Here is a tiny trained network, its code and every weight. The questions are about switching its units off for an input and a class, where a switched-off unit gives its printed mean instead of its output.

import numpy as np


def w(rows, s, z=0):
    codes = np.array(rows[::2]) - 128.0
    scale = np.full(codes.shape[1], s)
    scale[-1] = z or s
    return codes * scale


def norm(h):
    return h / np.sqrt((h * h).mean(-1, keepdims=True) + 1e-5)


def f(y):
    return y / 2 * (1 + np.tanh(0.7978845608 * (y + 0.044715 * y**3)))


def log_softmax(a):
    a = a - a.max(-1, keepdims=True)
    return a - np.log(np.exp(a).sum(-1, keepdims=True))


def net(x, mask):
    res = np.array(x, float).reshape(1, 6) / 4 @ E
    u = 0
    for l in range(4):
        y = f(norm(res) @ A[l][:, :-1].T + A[l][:, -1])
        res = res + np.where(mask[u : u + 4], y, B[l][:, -1]) @ B[l][:, :-1]
        u += 4
    return log_softmax(norm(res)[-1] @ U[:, :-1].T + U[:, -1])


A, B = {}, {}
E = w([
[130,112,123],'x0',
[128,120,123],'x1',
[3,105,211],'x2',
[129,116,124],'x3',
[245,60,237],'x4',
[124,142,134],'x5',
],0.0067)
A[0] = w([
[177,2,232,79],'0.n1',
[206,204,79,120],'0.n2',
[51,143,183,1],'0.n3',
[19,86,186,109],'0.n4',
],0.0096,0.0035)
B[0] = w([
[152,201,134,254],'0.n1',
[165,3,115,198],'0.n2',
[124,127,173,151],'0.n3',
[54,48,143,212],'0.n4',
],0.011,0.0059)
A[1] = w([
[209,187,192,169],'1.n1',
[11,1,44,159],'1.n2',
[101,181,255,177],'1.n3',
[204,83,55,255],'1.n4',
],0.0068,0.00097)
B[1] = w([
[126,162,31,187],'1.n1',
[116,213,161,253],'1.n2',
[136,70,55,206],'1.n3',
[2,124,194,214],'1.n4',
],0.0074,0.0044)
A[2] = w([
[135,113,116,2],'2.n1',
[164,85,62,196],'2.n2',
[252,107,247,248],'2.n3',
[42,107,45,116],'2.n4',
],0.014,0.0018)
B[2] = w([
[82,62,88,121],'2.n1',
[38,1,251,174],'2.n2',
[63,172,48,254],'2.n3',
[172,201,91,206],'2.n4',
],0.0088,0.0089)
A[3] = w([
[55,188,58,129],'3.n1',
[116,2,172,251],'3.n2',
[76,225,191,255],'3.n3',
[174,222,74,131],'3.n4',
],0.0099,0.0032)
B[3] = w([
[177,130,120,255],'3.n1',
[56,153,238,222],'3.n2',
[255,47,128,245],'3.n3',
[144,144,177,212],'3.n4',
],0.0098,0.0072)
U = w([
[146,254,40,85],'0',
[108,133,189,255],'1',
[22,29,210,25],'2',
],0.0093,0.0051)

Each question gives the input, the list of numbers given to net, and the class t.
The units are the neurons (one row each of A and B). Each row of codes is followed by its name. A weight is (code - 128) times the scale printed after its matrix; where a second scale follows, it is the last column's (A, B and U).
mask holds one flag per neuron, layer by layer. A switched-off neuron (its flag False) gives its mean, the last column of its row in B, instead of its output. The means were averaged over made-up inputs and are rounded, as every weight is.
A unit's drop is (log p(t) with every unit on - log p(t) with that unit switched off) / (log p(t) with every unit on - log p(t) with every unit switched off).
The circuit of an input: a set's keep is (log p(t) with only the set's units on - log p(t) with every unit switched off) / (log p(t) with every unit on - log p(t) with every unit switched off). Starting from the 12 units with the biggest drops (on a tie, the unit counted first), units are removed one at a time, each time the one whose removal leaves the highest keep (on an exact tie, the one counted first), for as long as the keep stays at least 0.8.
circuit, biggest first: the units of the circuit, biggest drop first
most important unit: the unit with the biggest drop
top k neurons: the k neurons with the biggest drops, biggest first
k most important neurons of layer l: the k neurons of layer l with the biggest drops, biggest first
drop when u is switched off: that unit's drop, to one decimal
input [6,5,-6,3,-4,0], class 2: circuit, biggest first : (2.n2)
input [-8,-6,-7,4,7,2], class 0: top 4 neurons : (2.n3 1.n3 0.n4 3.n3)
input [-1,0,3,-4,-5,-7], class 0: top 2 neurons : (2.n2 3.n2)
input [-4,-2,-8,4,6,1], class 2: top 3 neurons : (0.n2 2.n2 1.n2)
input [8,4,6,3,-8,-2], class 0: top 3 neurons : (2.n2 2.n4 3.n2)
input [-2,1,3,5,6,-7], class 0: top 2 neurons : (0.n1 2.n3)
input [6,1,5,3,-5,2], class 0: top 2 neurons : (2.n2 2.n4)
input [6,7,3,-2,-3,5], class 0: 2 most important neurons of layer 2 : (2.n2 2.n4)
input [0,-6,7,-2,7,-6], class 0: 2 most important neurons of layer 1 : (1.n4 1.n3)
input [2,2,1,1,-2,4], class 0: top 4 neurons : (2.n2 3.n2 0.n2 1.n4)
input [-2,2,-8,7,5,1], class 2: 2 most important neurons of layer 2 : (2.n2 2.n3)
input [8,-3,3,3,-6,3], class 0: top 4 neurons : (2.n2 3.n2 2.n4 0.n2)
input [2,2,3,3,-6,-8], class 0: 2 most important neurons of layer 2 : (2.n2 2.n4)
input [-6,-6,-3,-1,1,7], class 2: most important unit : 0.n2
input [-7,-6,0,-1,8,-5], class 0: drop when 2.n3 is switched off : 0.1
input [2,-1,-2,1,0,-5], class 2: drop when 1.n4 is switched off : -0.1
input [-3,-7,-3,4,-2,3], class 1: drop when 1.n4 is switched off : 0.2
